Below are the code and all the weights of a small trained network. Each question names an input and a target symbol and asks about switching units off, where a switched-off unit gives its printed mean instead of its output.

import numpy as np


def w(rows, s, z=0):
    codes = np.array(rows[::2]) - 128.0
    scale = np.full(codes.shape[1], s)
    scale[-1] = z or s
    return codes * scale


def norm(h):
    return h / np.sqrt((h * h).mean(-1, keepdims=True) + 1e-5)


def f(y):
    return y / 2 * (1 + np.tanh(0.7978845608 * (y + 0.044715 * y**3)))


def softmax(a):
    e = np.exp(a - a.max(-1, keepdims=True))
    return e / e.sum(-1, keepdims=True)


def log_softmax(a):
    a = a - a.max(-1, keepdims=True)
    return a - np.log(np.exp(a).sum(-1, keepdims=True))


def net(x, mask):
    ids = ['γδζθλσφψω'.index(c) for c in x.split()]
    T = len(ids)
    res = E[ids] + P[:T]
    u = 0
    for l in range(2):
        q, k, v = (norm(res) @ M[l].T for M in (Q, K, V))
        z = softmax(np.where(np.tri(T) > 0, q @ k.T / 3**0.5, -1e9)) @ v
        res = res + np.where(mask[u], z, O[l][:, -1]) @ O[l][:, :-1]
        u += 1
        y = f(norm(res) @ A[l][:, :-1].T + A[l][:, -1])
        res = res + np.where(mask[u : u + 4], y, B[l][:, -1]) @ B[l][:, :-1]
        u += 4
    return log_softmax(norm(res)[-1] @ U[:, :-1].T + U[:, -1])


Q, K, V, O, A, B = {}, {}, {}, {}, {}, {}
E = w([
[58,155,192,191,172,118,201,164,72],'γ',
[115,112,98,126,211,37,163,111,149],'δ',
[148,130,123,62,248,96,137,153,128],'ζ',
[83,138,156,213,24,227,173,199,212],'θ',
[83,186,163,62,133,130,212,115,113],'λ',
[132,110,170,76,220,146,185,94,136],'σ',
[23,110,108,133,117,158,82,116,122],'φ',
[175,169,147,92,214,136,140,142,131],'ψ',
[113,220,102,136,128,131,168,25,195],'ω',
],0.016)
P = w([
[234,89,95,129,48,126,203,104,98],'0',
[160,113,81,115,132,164,202,147,126],'1',
[132,152,65,151,150,163,202,142,125],'2',
[106,169,68,167,164,148,182,127,138],'3',
[99,171,160,131,156,117,125,135,160],'4',
[68,161,181,106,177,111,88,146,201],'5',
[43,185,195,129,182,99,55,155,230],'6',
[24,171,208,141,186,81,3,144,228],'7',
],0.011)
Q[0] = w([
[145,98,81,65,119,154,115,106,197],'L0H0',
[108,254,224,78,202,58,190,163,165],'L0H0',
[61,187,59,143,168,169,181,128,92],'L0H0',
],0.01)
K[0] = w([
[154,167,104,117,104,136,140,129,136],'L0H0',
[6,200,150,143,126,148,111,126,159],'L0H0',
[96,105,56,118,89,166,117,105,58],'L0H0',
],0.013)
V[0] = w([
[162,180,59,38,146,168,54,39,154],'L0H0',
[132,2,119,129,121,155,87,94,96],'L0H0',
[140,173,55,113,18,159,97,136,54],'L0H0',
],0.0088)
O[0] = w([
[194,179,60,78,2,150,49,18,116,107],'L0H0',
[29,78,102,143,251,157,64,53,130,2],'L0H0',
[134,148,182,56,126,100,17,169,196,109],'L0H0',
],0.0082,0.0073)
A[0] = w([
[102,127,176,114,170,90,5,89,164,72],'L0N0',
[202,137,113,189,118,187,132,113,75,45],'L0N1',
[139,137,98,96,215,89,155,57,145,96],'L0N2',
[153,151,121,107,172,91,129,195,110,3],'L0N3',
],0.011,0.0063)
B[0] = w([
[5,140,84,53,135,136,112,66,224,253],'L0N0',
[189,109,196,83,162,166,47,167,219,135],'L0N1',
[128,182,155,171,60,148,43,165,56,206],'L0N2',
[113,89,193,108,96,143,180,69,116,159],'L0N3',
],0.011,0.0041)
Q[1] = w([
[100,253,145,154,64,154,159,84,167],'L1H0',
[131,118,18,124,175,175,98,87,65],'L1H0',
[251,143,122,111,114,93,160,105,94],'L1H0',
],0.015)
K[1] = w([
[26,90,124,73,60,133,146,81,198],'L1H0',
[221,63,43,146,111,134,160,133,113],'L1H0',
[145,254,126,135,108,138,185,139,131],'L1H0',
],0.015)
V[1] = w([
[111,174,199,173,184,150,18,223,125],'L1H0',
[193,61,134,252,234,141,214,10,215],'L1H0',
[40,224,254,89,127,199,146,30,24],'L1H0',
],0.0082)
O[1] = w([
[195,155,48,180,164,190,91,208,162,79],'L1H0',
[143,31,211,157,86,140,54,98,151,2],'L1H0',
[75,246,121,104,121,210,104,113,86,239],'L1H0',
],0.013,0.0083)
A[1] = w([
[53,148,96,129,173,136,151,138,108,148],'L1N0',
[149,184,177,81,222,142,117,133,100,18],'L1N1',
[155,141,136,102,19,85,60,8,123,2],'L1N2',
[123,125,126,143,130,143,67,217,192,47],'L1N3',
],0.013,0.0057)
B[1] = w([
[192,121,177,133,125,113,117,139,133,248],'L1N0',
[94,102,98,152,75,107,172,131,133,175],'L1N1',
[163,128,119,224,176,156,140,87,193,131],'L1N2',
[131,150,111,100,5,131,138,134,179,139],'L1N3',
],0.017,0.012)
U = w([
[114,110,241,178,227,141,123,182,154,151],'γ',
[102,80,62,176,97,76,91,109,85,254],'δ',
[140,151,18,145,194,143,147,178,143,165],'ζ',
[73,86,83,178,13,178,147,180,194,103],'θ',
[123,184,224,74,74,83,165,111,111,46],'λ',
[133,111,150,148,123,254,104,95,83,166],'σ',
[43,105,149,75,162,177,72,138,185,210],'φ',
[246,129,195,79,125,140,64,168,164,90],'ψ',
[163,145,136,198,162,141,152,39,208,76],'ω',
],0.0081,0.0043)

Each question gives the input, a string of symbols that net reads in full, and the target symbol t.
The units are the heads (3 rows each of Q, K, V and O) and the neurons (one row each of A and B). Each row of codes is followed by its name. A weight is (code - 128) times the scale printed after its matrix; where a second scale follows, it is the last column's (O, A, B and U).
mask holds one flag per unit, layer by layer, with each layer's heads first. A switched-off unit (its flag False) gives its mean, the last column of its rows in O or B, instead of its output. The means were averaged over made-up inputs and are rounded, as every weight is.
A unit's drop is (log p(t) with every unit on - log p(t) with that unit switched off) / (log p(t) with every unit on - log p(t) with every unit switched off).
The circuit of an input: a set's keep is (log p(t) with only the set's units on - log p(t) with every unit switched off) / (log p(t) with every unit on - log p(t) with every unit switched off). Starting from all 10 units, units are removed one at a time, each time the one whose removal leaves the highest keep (on an exact tie, the one counted first), for as long as the keep stays at least 0.8.
units of the circuit, in order: the units of the circuit, biggest drop first
unit that matters most: the unit with the biggest drop
top k neurons: the k neurons with the biggest drops, biggest first
top k neurons in layer l: the k neurons of layer l with the biggest drops, biggest first
input θ λ φ σ λ ω, target φ: units of the circuit, in order -> L0H0, L0N0
input σ λ σ θ ψ ζ σ, target θ: units of the circuit, in order -> L1H0, L0H0, L1N3
input λ λ φ σ λ δ, target φ: top 2 neurons -> L0N0, L0N3
input θ ζ λ ζ, target λ: units of the circuit, in order -> L1H0
input φ λ ω λ ψ, target ζ: units of the circuit, in order -> L0H0, L1H0, L0N2
input ψ ψ σ φ, target λ: top 4 neurons -> L0N2, L1N0, L0N0, L0N3
input σ ψ γ γ ω ζ, target ω: units of the circuit, in order -> L1N2, L1H0, L0H0
input γ ψ θ φ, target θ: units of the circuit, in order -> L1H0, L0H0, L1N3, L0N2
input ω λ λ λ λ σ λ ω, target ω: units of the circuit, in order -> L1N2, L0H0, L1H0
input σ λ λ φ, target σ: units of the circuit, in order -> L0H0, L0N2, L1H0, L0N0
input θ λ λ φ φ, target φ: top 2 neurons in layer 0 -> L0N0, L0N2
input φ λ λ σ ψ λ, target ζ: units of the circuit, in order -> L1H0, L0H0
input λ λ ψ γ φ φ ψ ψ, target φ: units of the circuit, in order -> L0N0, L0H0
input δ ψ γ ζ, target γ: units of the circuit, in order -> L0H0, L1H0
input γ θ φ λ σ λ γ, target ζ: units of the circuit, in order -> L1H0, L0N2, L0N0, L0H0
input ψ λ φ, target λ: units of the circuit, in order -> L0N2, L1H0, L1N0
input λ ψ γ σ λ φ λ γ, target ζ: top 3 neurons -> L0N0, L0N3, L1N1
input λ λ φ ω, target ζ: unit that matters most -> L0N2
input λ λ ψ δ λ θ σ, target θ: top 3 neurons in layer 1 -> L1N1, L1N3, L1N0
input φ λ ζ, target φ: unit that matters most -> L0H0
input λ λ ψ ψ φ, target ζ: top 2 neurons -> L0N3, L1N3
input ζ λ φ, target ω: top 2 neurons -> L1N2, L0N2
input λ σ λ λ θ ψ, target θ: top 2 neurons -> L1N1, L1N3
input γ ψ λ λ λ ω φ, target ζ: top 2 neurons -> L0N0, L0N3
input ψ λ λ δ λ φ γ σ, target ζ: top 2 neurons -> L0N2, L0N0
input λ φ σ λ ω, target φ: top 2 neurons -> L0N0, L0N3
